Here is a tiny trained network, its code and every weight. The questions are about switching its units off for an input and a class, where a switched-off unit gives its printed mean instead of its output.

import numpy as np


def w(rows, s, z=0):
    codes = np.array(rows[::2]) - 128.0
    scale = np.full(codes.shape[1], s)
    scale[-1] = z or s
    return codes * scale


def f(y):
    return np.maximum(y, 0)


def log_softmax(a):
    a = a - a.max(-1, keepdims=True)
    return a - np.log(np.exp(a).sum(-1, keepdims=True))


def net(x, mask):
    res = np.array(x, float).reshape(1, 5) / 4 @ E
    y = f(res @ A[0][:, :-1].T + A[0][:, -1])
    res = res + np.where(mask, y, B[0][:, -1]) @ B[0][:, :-1]
    return log_softmax(res[-1] @ U[:, :-1].T + U[:, -1])


A, B = {}, {}
E = w([
[135,149,129,133,144,115,127,128,125,126],'x0',
[172,98,32,129,199,201,161,227,190,165],'x1',
[149,43,110,198,69,66,176,73,253,72],'x2',
[124,58,188,104,167,50,205,165,89,217],'x3',
[54,173,144,102,199,146,110,85,247,199],'x4',
],0.011)
A[0] = w([
[165,146,124,125,113,129,140,164,51,104,68],'neuron 1',
[81,136,174,127,112,123,98,79,110,103,73],'neuron 2',
[132,158,122,129,125,200,60,124,113,112,130],'neuron 3',
[189,85,105,159,80,77,140,129,155,97,144],'neuron 4',
[123,73,199,107,157,90,196,173,103,182,126],'neuron 5',
[99,110,127,164,127,101,144,80,220,144,91],'neuron 6',
[160,106,91,104,193,185,187,192,166,147,62],'neuron 7',
[117,159,197,115,103,88,124,49,101,103,100],'neuron 8',
[151,158,70,105,79,150,76,123,144,113,102],'neuron 9',
[108,164,110,138,121,147,57,150,150,90,80],'neuron 10',
[48,131,194,90,115,94,100,89,112,120,66],'neuron 11',
[134,95,160,98,130,90,152,141,126,167,21],'neuron 12',
[73,151,151,130,174,149,145,120,167,175,42],'neuron 13',
[135,181,141,57,141,175,88,144,76,148,154],'neuron 14',
[84,147,148,68,185,155,80,149,92,151,117],'neuron 15',
[3,145,142,116,157,162,120,110,160,170,47],'neuron 16',
[126,113,157,101,146,110,146,137,109,175,142],'neuron 17',
[120,180,117,147,94,169,67,103,131,75,122],'neuron 18',
[175,130,60,122,156,164,128,194,165,136,54],'neuron 19',
[129,152,70,150,125,124,69,95,105,136,81],'neuron 20',
[187,101,132,138,80,138,152,193,68,68,78],'neuron 21',
[136,148,128,104,117,79,157,144,131,152,111],'neuron 22',
[137,136,106,166,112,165,125,75,160,80,166],'neuron 23',
[193,118,140,156,95,123,107,153,61,92,4],'neuron 24',
[46,122,143,114,144,163,53,118,174,134,25],'neuron 25',
[137,152,128,153,97,68,189,100,203,116,142],'neuron 26',
[97,160,103,159,125,170,95,126,143,97,75],'neuron 27',
[115,99,181,125,140,74,171,140,111,191,135],'neuron 28',
[89,154,201,90,150,144,120,108,169,146,69],'neuron 29',
[94,152,161,121,163,130,122,138,178,149,41],'neuron 30',
[88,163,139,119,155,146,119,104,160,119,71],'neuron 31',
[94,137,191,102,91,82,99,68,101,107,73],'neuron 32',
[126,102,138,123,153,90,169,117,106,185,56],'neuron 33',
[153,113,82,134,121,117,194,106,165,94,140],'neuron 34',
[105,166,152,54,138,189,94,164,50,155,155],'neuron 35',
],0.013,0.0031)
B[0] = w([
[127,185,52,114,122,64,209,79,104,161,206],'neuron 1',
[190,102,120,103,173,215,73,176,56,204,193],'neuron 2',
[124,90,193,196,81,86,99,181,196,67,208],'neuron 3',
[51,83,168,50,185,77,211,71,146,100,215],'neuron 4',
[189,129,195,226,63,82,82,213,170,65,228],'neuron 5',
[46,96,86,65,143,83,200,85,175,124,212],'neuron 6',
[214,105,121,46,221,213,47,160,21,189,232],'neuron 7',
[179,90,126,72,246,227,64,177,76,213,224],'neuron 8',
[205,163,141,157,57,127,107,179,111,88,196],'neuron 9',
[176,128,171,165,70,119,108,175,153,85,191],'neuron 10',
[173,110,108,92,182,210,90,166,67,165,205],'neuron 11',
[193,137,122,152,57,97,114,171,158,65,174],'neuron 12',
[178,181,42,114,78,48,184,106,111,151,193],'neuron 13',
[37,35,198,106,155,109,148,111,165,90,233],'neuron 14',
[74,91,175,96,225,93,175,37,183,112,218],'neuron 15',
[134,212,62,127,81,52,192,64,100,171,207],'neuron 16',
[176,107,168,171,74,59,128,165,156,79,180],'neuron 17',
[193,116,174,203,52,74,98,187,180,62,222],'neuron 18',
[197,101,153,45,191,238,61,197,37,191,221],'neuron 19',
[130,165,167,196,109,90,115,158,112,73,171],'neuron 20',
[114,244,30,90,86,63,223,75,131,195,234],'neuron 21',
[137,145,151,155,125,106,98,142,141,130,156],'neuron 22',
[146,90,198,187,87,83,75,144,171,58,203],'neuron 23',
[146,246,2,82,81,102,212,53,117,169,211],'neuron 24',
[185,154,80,120,61,112,192,101,140,156,189],'neuron 25',
[42,40,171,92,185,105,152,51,204,105,209],'neuron 26',
[176,145,158,211,100,93,73,134,127,114,187],'neuron 27',
[139,127,173,237,38,65,77,207,164,40,208],'neuron 28',
[121,242,70,103,114,109,199,110,116,169,187],'neuron 29',
[128,166,79,141,76,74,127,95,107,182,178],'neuron 30',
[129,176,75,89,76,93,135,100,89,136,174],'neuron 31',
[158,115,153,58,188,219,78,158,70,208,222],'neuron 32',
[193,142,159,193,51,96,76,170,145,92,181],'neuron 33',
[82,44,176,96,155,153,104,92,77,151,191],'neuron 34',
[49,36,229,52,212,91,203,48,225,82,253],'neuron 35',
],0.0075,0.018)
U = w([
[27,35,206,110,192,90,163,54,176,81,252],'0',
[206,137,183,248,32,88,36,201,133,44,86],'1',
[229,102,101,87,215,224,31,182,14,209,98],'2',
[134,231,1,127,66,68,210,61,83,181,20],'3',
],0.0098,0.0041)

Each question gives the input, the list of numbers given to net, and the class t.
The units are the neurons (one row each of A and B). Each row of codes is followed by its name. A weight is (code - 128) times the scale printed after its matrix; where a second scale follows, it is the last column's (A, B and U).
mask holds one flag per neuron, in row order. A switched-off neuron (its flag False) gives its mean, the last column of its row in B, instead of its output. The means were averaged over made-up inputs and are rounded, as every weight is.
A unit's drop is (log p(t) with every unit on - log p(t) with that unit switched off) / (log p(t) with every unit on - log p(t) with every unit switched off).
The circuit of an input: a set's keep is (log p(t) with only the set's units on - log p(t) with every unit switched off) / (log p(t) with every unit on - log p(t) with every unit switched off). Starting from the 12 units with the biggest drops (on a tie, the unit counted first), units are removed one at a time, each time the one whose removal leaves the highest keep (on an exact tie, the one counted first), for as long as the keep stays at least 0.8.
units of the circuit, in order: the units of the circuit, biggest drop first
most important unit: the unit with the biggest drop
top k neurons: the k neurons with the biggest drops, biggest first
drop when u is switched off: that unit's drop, to one decimal
input [8,5,2,3,-6], class 3: most important unit : neuron 21
input [-7,-2,-7,-2,8], class 3: top 4 neurons : [neuron 16; neuron 29; neuron 13; neuron 25]
input [-6,-2,0,-2,-3], class 3: top 4 neurons : [neuron 5; neuron 7; neuron 19; neuron 28]
input [6,-3,4,7,-7], class 1: top 3 neurons : [neuron 5; neuron 28; neuron 33]
input [8,-5,2,0,-6], class 3: top 2 neurons : [neuron 24; neuron 21]
input [5,5,0,5,3], class 1: top 4 neurons : [neuron 5; neuron 8; neuron 28; neuron 32]
input [-5,0,-5,6,-3], class 1: top 2 neurons : [neuron 5; neuron 28]
input [6,7,-7,-2,1], class 0: top 2 neurons : [neuron 35; neuron 14]
input [-5,-3,7,-8,3], class 1: top 3 neurons : [neuron 18; neuron 35; neuron 23]
input [1,-7,8,-6,-8], class 0: top 2 neurons : [neuron 4; neuron 26]
input [-5,7,6,2,-8], class 3: top 2 neurons : [neuron 21; neuron 8]
input [7,8,6,0,7], class 2: top 2 neurons : [neuron 7; neuron 19]
input [-6,-8,5,8,-8], class 1: top 3 neurons : [neuron 28; neuron 5; neuron 7]
input [0,5,3,-4,-3], class 2: units of the circuit, in order : [neuron 19]
input [1,-5,3,0,0], class 2: drop when neuron 9 is switched off : 0.0
input [4,-2,-5,0,-5], class 0: drop when neuron 14 is switched off : 1.4
input [3,6,-8,5,-1], class 0: drop when neuron 35 is switched off : 0.7
